Below are the code and all the weights of a small trained network. Each question names an input and a class and asks about switching units off, where a switched-off unit gives its printed mean instead of its output.

import numpy as np


def w(rows, s, z=0):
    codes = np.array(rows[::2]) - 128.0
    scale = np.full(codes.shape[1], s)
    scale[-1] = z or s
    return codes * scale


def f(y):
    return np.maximum(y, 0)


def log_softmax(a):
    a = a - a.max(-1, keepdims=True)
    return a - np.log(np.exp(a).sum(-1, keepdims=True))


def net(x, mask):
    res = np.array(x, float).reshape(1, 4) / 4 @ E
    y = f(res @ A[0][:, :-1].T + A[0][:, -1])
    res = res + np.where(mask, y, B[0][:, -1]) @ B[0][:, :-1]
    return log_softmax(res[-1] @ U[:, :-1].T + U[:, -1])


A, B = {}, {}
E = w([
[80,195,82,79,133,148,113,36,194],'x0',
[170,92,65,84,157,120,81,89,105],'x1',
[126,169,205,172,251,148,135,61,64],'x2',
[155,138,180,42,12,77,170,85,61],'x3',
],0.012)
A[0] = w([
[58,107,51,218,203,217,92,149,170,35],'neuron 1',
[36,166,99,128,188,149,128,130,21,87],'neuron 2',
[53,254,118,61,133,236,39,75,206,4],'neuron 3',
[196,115,133,221,152,128,71,229,92,146],'neuron 4',
[144,157,211,158,201,192,22,122,69,92],'neuron 5',
[92,109,25,116,85,107,120,184,160,125],'neuron 6',
[97,130,136,128,190,95,187,45,94,102],'neuron 7',
],0.0075,0.0021)
B[0] = w([
[133,202,94,88,84,71,240,44,22,244],'neuron 1',
[73,124,113,186,110,142,92,164,179,179],'neuron 2',
[225,14,151,52,179,217,52,191,51,238],'neuron 3',
[254,125,197,86,133,152,110,108,118,218],'neuron 4',
[106,90,56,190,125,121,121,156,205,212],'neuron 5',
[127,57,85,248,158,30,155,116,206,218],'neuron 6',
[37,146,116,188,146,20,139,157,190,192],'neuron 7',
],0.0082,0.012)
U = w([
[53,129,51,228,149,65,101,161,255,33],'0',
[214,126,165,94,170,207,61,219,57,252],'1',
[102,245,83,81,88,51,216,8,28,53],'2',
],0.0098,0.0013)

Each question gives the input, the list of numbers given to net, and the class t.
The units are the neurons (one row each of A and B). Each row of codes is followed by its name. A weight is (code - 128) times the scale printed after its matrix; where a second scale follows, it is the last column's (A, B and U).
mask holds one flag per neuron, in row order. A switched-off neuron (its flag False) gives its mean, the last column of its row in B, instead of its output. The means were averaged over made-up inputs and are rounded, as every weight is.
A unit's drop is (log p(t) with every unit on - log p(t) with that unit switched off) / (log p(t) with every unit on - log p(t) with every unit switched off).
The circuit of an input: a set's keep is (log p(t) with only the set's units on - log p(t) with every unit switched off) / (log p(t) with every unit on - log p(t) with every unit switched off). Starting from all 7 units, units are removed one at a time, each time the one whose removal leaves the highest keep (on an exact tie, the one counted first), for as long as the keep stays at least 0.8.
circuit, biggest first: the units of the circuit, biggest drop first
top k neurons: the k neurons with the biggest drops, biggest first
drop of u: that unit's drop, to one decimal
input [-1,6,2,-6], class 2: circuit, biggest first : [neuron 1]
input [7,-2,3,-8], class 2: top 3 neurons : [neuron 1; neuron 4; neuron 7]
input [-5,1,-8,4], class 0: top 2 neurons : [neuron 6; neuron 1]
input [2,0,1,1], class 1: top 2 neurons : [neuron 1; neuron 6]
input [-7,-6,8,-5], class 0: top 2 neurons : [neuron 5; neuron 3]
input [7,-6,2,5], class 1: top 2 neurons : [neuron 3; neuron 1]
input [-3,-5,-5,5], class 0: top 2 neurons : [neuron 1; neuron 3]
input [-7,1,-5,-5], class 1: top 2 neurons : [neuron 4; neuron 7]
input [7,3,6,1], class 1: top 2 neurons : [neuron 3; neuron 6]
input [-1,-2,1,-5], class 2: top 2 neurons : [neuron 1; neuron 3]
input [-7,0,-3,-7], class 1: top 2 neurons : [neuron 4; neuron 7]
input [7,-4,1,7], class 1: top 2 neurons : [neuron 3; neuron 1]
input [7,-4,5,3], class 1: top 2 neurons : [neuron 3; neuron 6]
input [8,0,1,2], class 1: circuit, biggest first : [neuron 3]
input [0,3,1,-2], class 2: top 2 neurons : [neuron 3; neuron 6]
input [0,-8,5,-7], class 2: top 2 neurons : [neuron 1; neuron 6]
input [5,-8,-7,4], class 0: top 2 neurons : [neuron 1; neuron 6]
input [7,-6,1,3], class 1: drop of neuron 6 : 0.0
input [6,-5,7,3], class 0: drop of neuron 4 : 0.1
input [-1,4,1,-7], class 2: drop of neuron 1 : 0.9
input [-6,-6,7,3], class 0: circuit, biggest first : [neuron 5]
input [2,1,-1,-8], class 2: drop of neuron 1 : 1.1
